What can hang from each mark:
j_709: j_408
j_775: j_64 j_157 j_408
j_64: j_157 j_775
j_366: j_157
j_563: j_357 j_612
j_408: j_366 j_563 j_612
j_357: j_64 j_366
j_612: j_709

Each row was made from one small tree. The marks that hang from a mark follow it in brackets, in the order of their numbers. Every link used is in the known rows. Write each row's tree.
Known rows:
j_64{j_775}: [-0.15 -1.90  1.02 -0.51  1.61  1.26  1.34 -3.01 -0.54 -0.34  1.44  1.00
  0.99  0.64  0.88 -1.97  1.62  2.42 -0.69  3.57 -2.16 -2.02 -0.56 -2.60
  1.96  4.10]
j_563{j_357{j_64 j_366} j_612{j_709{j_408}}}: [ 1.50 -4.71  0.74 -2.59 -0.06  1.88 -1.39 -1.29 -0.88 -1.47  2.41  2.00
 -2.69  2.96 -2.06 -4.20  1.33 -0.01  2.75  5.18  1.58  0.33  2.36 -2.51
 -0.77  3.92]
j_775{j_64{j_157} j_408{j_563}}: [ 2.13  0.63 -3.80  0.17  1.54  2.81  2.06 -0.18  0.76  1.85  2.92  4.76
  2.06  1.15  1.60  0.21  1.95  2.24 -1.08  3.71 -0.01 -0.99  0.27 -3.34
  2.79  1.05]
j_709{j_408}: [ 0.08 -2.71  3.29  0.89  0.36  1.84  1.02 -0.95 -0.53 -0.91  2.88  2.09
  2.43  1.63 -0.41 -1.90  0.72  1.75 -0.80  4.27 -1.36 -0.98 -0.99 -3.10
  1.88  3.53]
j_612{j_709{j_408{j_366{j_157} j_563{j_357}}}}: [-1.99 -2.03  1.82 -0.83 -0.34  0.94  2.76  1.90 -0.10 -2.08  3.01  1.07
 -0.83 -1.31 -0.11 -3.17  1.22  1.08  0.45  8.03  0.85 -0.09  1.36 -2.92
 -0.07  1.71]
j_64{j_157 j_775{j_408{j_366 j_563{j_612}}}}: [-1.57  1.08 -4.66 -1.18  3.56  3.37 -0.64 -1.21  0.12  1.83  0.32  5.22
 -0.61 -0.14  3.91 -1.61  2.43  2.51  0.16  7.61 -1.25 -1.41 -0.47 -2.63
  2.44  2.14]
j_64{j_157 j_775{j_408{j_563 j_612{j_709}}}}: [-1.59  1.50 -3.85 -1.96  2.57  3.05  3.07  0.15  0.37  1.65  0.37  4.20
 -1.12 -0.40  4.15  0.09  3.02  2.07 -0.11  3.90 -0.10  0.69  1.25 -3.37
  1.39  2.38]
j_563{j_357{j_64} j_612{j_709{j_408{j_366}}}}: [ 0.98 -4.05  0.51 -1.56  0.15  1.85 -0.79 -0.15 -0.64 -1.13  2.22  3.09
 -2.96  0.18 -1.95 -4.85  1.28  0.12  1.55  7.23  1.15 -0.75  1.42 -2.27
 -0.97  2.95]
j_64{j_157}: [-0.14 -1.83  0.29 -0.07  1.09  2.85  1.29 -1.68 -1.06 -0.23  1.70 -0.01
  1.73  0.52  1.66 -1.24  1.44  1.88 -0.78  2.88 -0.57 -0.85 -0.35 -2.78
  1.93  3.47]
j_357{j_366}: [-0.50 -2.87  0.29 -0.48 -0.18  1.24  0.88 -2.14 -1.13 -0.75  3.05  0.88
  1.15  2.39 -1.03 -1.81  0.93  1.66  0.38  3.43 -0.58  0.87  0.21 -2.36
  1.58  4.21]
j_612{j_709{j_408{j_563}}}: [-0.86 -0.38  2.19 -0.14 -0.52  2.49  2.85  1.55  0.40 -0.82  3.55  2.16
  3.22  0.69 -0.38 -0.93  1.34  1.15 -0.48  5.03  0.03 -0.65  0.62 -3.75
  0.62  2.30]
j_775{j_64{j_157} j_408{j_366}}: [ 1.52 -1.62 -3.53  0.39  1.56  2.23  1.72 -1.23 -0.24  1.34  2.42  5.04
  0.82 -0.09  1.64 -0.94  2.02  2.45 -1.28  5.23 -0.51 -0.05 -0.07 -2.39
  1.93  1.86]
j_709{j_408{j_366{j_157} j_563 j_612}}: [-2.06 -0.83  1.67  0.78  0.46  1.07  2.07  2.99  0.47 -0.46  2.62  3.23
 -0.74 -0.41 -0.76 -1.96  0.55  1.69  0.07  8.36 -0.99  1.37 -0.31 -2.55
  2.31  2.03]
j_357{j_366{j_157}}: [-0.97 -3.81  0.29 -0.29 -0.34  0.47  1.26 -1.87 -1.48 -1.60  2.83 -2.21
  0.78  1.38 -1.42 -2.01  1.03  1.67  0.55  3.27 -0.34 -0.19  0.82 -2.25
  1.71  4.22]
j_408{j_563{j_612}}: [-0.57 -0.42 -1.68  0.80  0.01  2.00 -0.99 -0.35  0.16  0.75  2.92  1.92
  0.27  1.09 -1.20 -2.39  0.27  1.25 -0.08  4.62 -0.43 -2.72 -0.99 -2.88
  2.02  2.55]
j_64{j_157 j_775{j_408{j_563{j_357 j_612}}}}: [-0.68 -0.08 -4.30 -2.00  3.79  2.73 -1.29 -2.69 -0.02  1.43  0.16  4.39
 -3.26  1.11  4.48 -2.63  1.90  2.31  0.81  5.30 -0.42 -2.20 -0.39 -2.71
  2.30  2.24]
j_775{j_64 j_157 j_408{j_366 j_563}}: [ 1.93 -0.15 -4.40  1.03  0.65  3.53  2.71  0.59  0.73  1.95  4.60  8.01
  0.99 -0.08 -1.07 -1.06  1.44  2.38 -1.32  5.96 -0.67 -2.06  0.54 -2.32
  2.79  1.00]
j_563{j_357{j_64} j_612{j_709{j_408}}}: [ 1.81 -4.34  0.85 -1.46  0.04  2.00 -0.91 -0.89 -0.64 -1.23  2.38  1.54
 -2.48  1.08 -1.94 -4.36  0.96 -0.03  1.56  4.30  1.20 -2.00  1.24 -2.80
 -0.66  3.28]
j_563{j_357{j_366{j_157}} j_612{j_709{j_408}}}: [-1.59 -5.48  1.23 -1.53 -0.59  1.02 -0.99 -1.44 -1.30 -2.25  2.23 -1.23
 -2.87  1.61 -0.35 -4.28  1.27  0.61  2.28  5.05  1.68 -0.61  1.49 -2.34
 -0.60  4.24]
j_709{j_408{j_366 j_563{j_357} j_612}}: [-1.21 -0.70  1.63 -0.22  1.04  1.16  1.22  1.98  0.59 -0.13  2.23  7.13
 -3.56  0.81  0.17 -3.18  0.36  1.39  0.44  9.09 -0.57  2.72 -0.88 -2.21
  1.73  1.96]
j_366{j_157}: [-0.57 -3.46  0.58  0.97 -0.27  0.43  1.66 -1.47 -1.22 -1.38  2.75 -2.79
  0.99 -0.59 -1.18 -2.28  0.46  1.75 -0.56  2.59 -0.76 -2.58 -0.19 -2.83
  1.93  3.46]

Write each row's tree:
[ 1.90 -2.60 -0.29 -2.21  1.18  3.01  0.65 -1.66 -1.43 -0.78  1.92  0.43
  1.32  2.55 -0.45 -1.16  2.01  1.38  1.24  3.49 -0.03  1.77  2.01 -2.45
  1.75  3.81]	j_357{j_64{j_157} j_366}
[ 1.31 -1.14 -2.03 -3.01  1.47  1.92 -0.21 -1.17  0.37  0.09  1.36  1.81
 -3.24  0.34 -0.67 -3.76  1.84  0.41  1.67  5.07  0.70 -2.64  2.02 -2.70
 -0.02  2.63]	j_408{j_563{j_357{j_64{j_775}} j_612{j_709}}}
[-1.47  0.31  1.46  0.52  0.63  1.84  1.64  2.68  0.75  0.47  2.64  6.52
 -0.33  0.73 -0.44 -1.69  0.67  1.64 -0.35  8.52 -1.14  2.26 -0.81 -2.56
  2.29  1.92]	j_709{j_408{j_366 j_563 j_612}}
[-0.74  1.04 -3.24 -0.37  2.36  1.23  1.87 -0.50  0.58  1.94  1.46  5.84
 -1.70  0.86  1.51 -0.77  1.51  2.37 -0.23  4.59 -1.90  0.03 -0.68 -2.83
  2.90  2.45]	j_64{j_775{j_408{j_563 j_612}}}
[-0.60 -3.64 -1.58 -0.48 -0.70  1.34 -0.49 -2.26 -0.93 -0.57  2.13  0.01
 -3.38 -0.06 -0.56 -4.36  0.74  0.51  0.60  3.12  1.33 -2.75  0.13 -2.41
 -0.73  3.57]	j_563{j_357 j_612{j_709}}
[-1.46 -1.16  2.33  0.73  0.45  1.20  1.97  1.97 -0.01 -1.24  3.24  1.60
  2.13 -0.29 -0.77 -2.05  0.66  1.82 -0.30  8.20 -1.12 -0.41 -0.13 -2.88
  2.16  1.97]	j_709{j_408{j_366{j_157} j_563}}
[-0.49 -1.94 -2.83 -0.14  2.48  3.23  2.06 -2.69 -1.19  0.76  2.07  5.71
  0.02 -0.77  1.50 -2.01  2.10  2.86 -0.93  5.49 -2.32 -2.55  0.06 -1.97
  2.44  3.51]	j_64{j_775{j_157 j_408{j_366}}}
[ 2.20 -1.16 -5.09  0.35  0.62  0.93 -1.15 -1.28  0.89  1.83  3.25  6.00
 -3.32  1.74 -0.63 -2.97  0.54  1.30  0.24  4.68  0.52 -2.86 -0.59 -2.67
  1.85  1.20]	j_775{j_64 j_408{j_563{j_357 j_612}}}
[-1.88 -2.16 -2.88 -0.06  2.16 -0.02  1.89 -1.27 -0.78  0.55  0.79  2.90
 -3.23 -1.36  1.16 -2.14  1.48  2.56 -0.21  5.81 -2.02 -0.13 -0.32 -1.84
  2.10  3.50]	j_64{j_775{j_408{j_366{j_157} j_612}}}
[ 0.76 -2.62 -3.84  1.51  0.19 -0.08  2.27  0.11 -0.11  1.15  2.89  3.91
 -2.84 -0.93 -1.36 -1.96  0.87  1.97 -0.73  5.29 -0.57 -0.13 -0.11 -1.87
  1.97  2.10]	j_775{j_64 j_408{j_366{j_157} j_612}}
[-2.32 -2.15 -2.45 -0.77 -0.62  0.82  0.35  0.56 -0.33 -0.81  2.46 -0.53
 -3.65 -1.97 -0.90 -4.44  0.65  0.53  1.02  7.05  1.66 -2.24  1.04 -2.13
 -0.37  1.98]	j_408{j_366{j_157} j_563{j_357 j_612{j_709}}}
[ 2.31 -2.24 -2.62 -2.85  3.89  2.08  0.64 -3.49 -1.08  0.14  0.13  2.84
 -2.35  1.00  2.72 -2.32  2.51  2.09  0.74  3.59 -1.08 -0.89  1.13 -2.66
  1.85  3.08]	j_563{j_357{j_64{j_157 j_775{j_408}}}}
[-1.41 -2.41 -2.39 -0.10  2.02  0.14  1.78 -2.37 -1.19 -0.25  1.44  1.14
 -0.45 -1.27  1.31 -2.17  1.70  2.68 -0.54  5.66 -2.17 -1.95 -0.06 -2.28
  2.07  3.27]	j_64{j_775{j_408{j_366{j_157}}}}
[-1.34 -3.02  1.11 -1.07  0.50  1.12 -1.80 -0.28 -0.25 -1.38  2.51  1.27
 -2.30  2.82 -0.37 -3.78  0.57  1.08  2.20  6.95  0.61 -0.41  0.52 -2.39
  1.75  2.87]	j_709{j_408{j_563{j_357{j_366{j_157}} j_612}}}
[-0.26 -1.09 -2.16 -0.98  3.32  2.63  1.38 -3.29 -0.93  0.67  0.41  2.35
  0.98  0.55  4.21 -0.69  2.46  2.92 -0.56  3.09 -1.79 -1.42 -0.26 -3.04
  2.38  3.44]	j_64{j_157 j_775{j_408}}
[-1.88 -1.42  0.93  0.78  0.35  1.60 -0.63  1.48  0.17 -0.64  2.81  1.68
  0.51 -0.24 -0.88 -3.03  0.53  1.48  0.37  8.65 -0.56 -2.02 -0.54 -2.68
  1.91  2.04]	j_709{j_408{j_366{j_157} j_563{j_612}}}
[-0.47  1.21 -2.76 -1.42  3.36  3.11  1.68 -1.52  0.06  1.21  0.90  3.63
  1.63  0.79  4.03 -0.12  2.52  2.86 -0.60  4.40 -1.66 -1.17  0.01 -3.38
  2.96  2.31]	j_64{j_157 j_775{j_408{j_563}}}
[-2.28 -2.87 -1.10  0.18 -0.96  0.41  3.09  0.95 -0.80 -0.69  2.38 -0.78
 -2.42 -2.58 -1.34 -2.57  1.17  1.11 -0.02  4.88  0.52  0.37  0.91 -1.96
 -0.11  3.36]	j_408{j_366{j_157} j_612{j_709}}
[ 1.38 -5.36 -1.48 -1.91  0.32  0.41 -2.05 -2.47 -1.66 -1.48  2.12 -1.64
 -4.31  1.94 -2.89 -4.81  0.52  0.45  2.70  4.12  0.94 -1.10  1.71 -1.63
  0.95  4.01]	j_563{j_357{j_64 j_366{j_157}} j_612}
[ 2.80 -2.49 -2.64 -1.20  2.63  3.54  1.92 -2.86 -1.08  0.58  2.26  4.26
  0.24  0.49 -0.52 -1.56  2.01  2.09 -0.05  2.53 -2.18 -3.48  1.40 -2.65
  2.57  3.57]	j_357{j_64{j_775{j_157 j_408}}}
[-0.66 -0.38 -5.15  0.89  0.87  3.84 -0.05 -0.15 -0.59  1.72  3.39  6.57
 -0.93 -0.32 -0.64 -2.31  0.78  1.87 -0.34  6.35 -0.56 -3.21 -0.42 -2.16
  2.37  2.04]	j_775{j_157 j_408{j_366 j_563{j_612}}}
[-2.07 -3.84  1.00  0.42 -0.75  1.58  0.34  0.31 -0.85 -1.39  2.35 -0.73
 -0.05 -1.26 -0.99 -3.39  1.25  0.87  0.46  6.63  0.48 -2.34  0.34 -2.54
 -0.38  3.34]	j_563{j_612{j_709{j_408{j_366{j_157}}}}}
[ 1.74 -2.07 -3.41  1.12  0.33  0.61  1.84 -1.24 -0.04  1.17  3.61  5.56
  0.37  0.31 -1.00 -1.78  1.25  2.19 -1.35  5.25 -0.89 -0.89 -0.48 -2.28
  1.74  2.03]	j_775{j_64 j_408{j_366}}
[ 0.21 -2.23 -3.45  1.04  0.64  2.93  1.95 -1.19 -1.21  1.44  3.00  5.29
 -2.09  0.29 -0.54 -1.43  0.75  2.13 -0.63  1.99 -1.01 -1.45 -0.41 -2.19
  2.52  3.37]	j_775{j_157 j_408{j_612}}
[ 1.14  1.27 -3.62 -2.37  3.92  3.05  1.75 -0.26  0.03  1.04  1.02  5.17
  0.93  0.02  2.23 -0.72  2.79  2.37  0.29  7.10 -1.62  0.29  1.49 -2.85
  2.50  1.74]	j_357{j_64{j_157 j_775{j_408{j_366 j_563}}}}
[ 1.85 -2.70  0.32 -2.57  1.76  1.51  0.75 -3.01 -0.74 -0.58  1.65  1.56
  0.56  2.67 -1.07 -1.89  2.26  1.70  1.30  4.02 -1.55  0.55  1.79 -2.31
  1.74  4.44]	j_357{j_64{j_775} j_366}
[-2.03  0.59 -1.67 -0.25 -0.80  1.72  3.18  2.37  0.55  0.66  2.77  3.71
 -1.48 -1.35 -0.78 -1.61  1.20  1.11 -0.27  6.41  0.35  1.76  0.70 -2.48
  0.39  2.28]	j_408{j_366 j_563 j_612{j_709}}
